Here is a tiny trained network, its code and every weight. The questions are about switching its units off for an input and a class, where a switched-off unit gives its printed mean instead of its output.

import numpy as np


def w(rows, s, z=0):
    codes = np.array(rows[::2]) - 128.0
    scale = np.full(codes.shape[1], s)
    scale[-1] = z or s
    return codes * scale


def f(y):
    return y / 2 * (1 + np.tanh(0.7978845608 * (y + 0.044715 * y**3)))


def log_softmax(a):
    a = a - a.max(-1, keepdims=True)
    return a - np.log(np.exp(a).sum(-1, keepdims=True))


def net(x, mask):
    res = np.array(x, float).reshape(1, 3) / 4 @ E
    y = f(res @ A[0][:, :-1].T + A[0][:, -1])
    res = res + np.where(mask, y, B[0][:, -1]) @ B[0][:, :-1]
    return log_softmax(res[-1] @ U[:, :-1].T + U[:, -1])


A, B = {}, {}
E = w([
[139,3,92,79,128],'x0',
[192,108,161,130,18],'x1',
[142,116,186,173,171],'x2',
],0.016)
A[0] = w([
[33,182,87,123,116,130],'n0',
[122,251,135,143,178,185],'n1',
[146,65,158,173,120,176],'n2',
[154,13,78,32,236,218],'n3',
[116,193,46,131,95,253],'n4',
[64,174,119,226,235,201],'n5',
],0.011,0.0069)
B[0] = w([
[130,96,204,85,100,171],'n0',
[193,239,176,96,146,221],'n1',
[54,89,93,249,111,164],'n2',
[117,40,100,104,178,253],'n3',
[225,79,186,43,64,193],'n4',
[115,154,172,50,234,230],'n5',
],0.011,0.019)
U = w([
[74,186,55,115,141,16],'0',
[84,165,102,146,154,1],'1',
[146,154,140,115,44,222],'2',
[124,155,185,70,184,59],'3',
[117,108,139,236,74,105],'4',
[116,203,200,191,152,216],'5',
[110,74,8,94,131,103],'6',
[72,143,146,158,253,244],'7',
],0.014,0.0042)

Each question gives the input, the list of numbers given to net, and the class t.
The units are the neurons (one row each of A and B). Each row of codes is followed by its name. A weight is (code - 128) times the scale printed after its matrix; where a second scale follows, it is the last column's (A, B and U).
mask holds one flag per neuron, in row order. A switched-off neuron (its flag False) gives its mean, the last column of its row in B, instead of its output. The means were averaged over made-up inputs and are rounded, as every weight is.
A unit's drop is (log p(t) with every unit on - log p(t) with that unit switched off) / (log p(t) with every unit on - log p(t) with every unit switched off).
The circuit of an input: a set's keep is (log p(t) with only the set's units on - log p(t) with every unit switched off) / (log p(t) with every unit on - log p(t) with every unit switched off). Starting from all 6 units, units are removed one at a time, each time the one whose removal leaves the highest keep (on an exact tie, the one counted first), for as long as the keep stays at least 0.8.
circuit, biggest first: the units of the circuit, biggest drop first
top k neurons: the k neurons with the biggest drops, biggest first
drop of u: that unit's drop, to one decimal
input [-6,5,-5], class 2: circuit, biggest first -> n5
input [0,-1,-7], class 2: circuit, biggest first -> n5; n4
input [4,-1,3], class 6: top 2 neurons -> n5; n1
input [-1,-1,6], class 7: top 3 neurons -> n4; n5; n0
input [2,4,1], class 4: top 2 neurons -> n5; n3
input [2,5,-5], class 2: top 2 neurons -> n3; n5
input [-4,-7,6], class 3: top 2 neurons -> n1; n5
input [-4,1,4], class 5: top 4 neurons -> n3; n4; n0; n1
input [1,1,-7], class 2: top 4 neurons -> n5; n3; n4; n2
input [4,-4,1], class 6: top 2 neurons -> n1; n3
input [0,6,-3], class 2: drop of n3 -> 0.4
input [3,4,4], class 4: drop of n5 -> 0.2
input [-8,5,-6], class 2: drop of n3 -> 0.0
input [-5,-4,7], class 3: circuit, biggest first -> n1
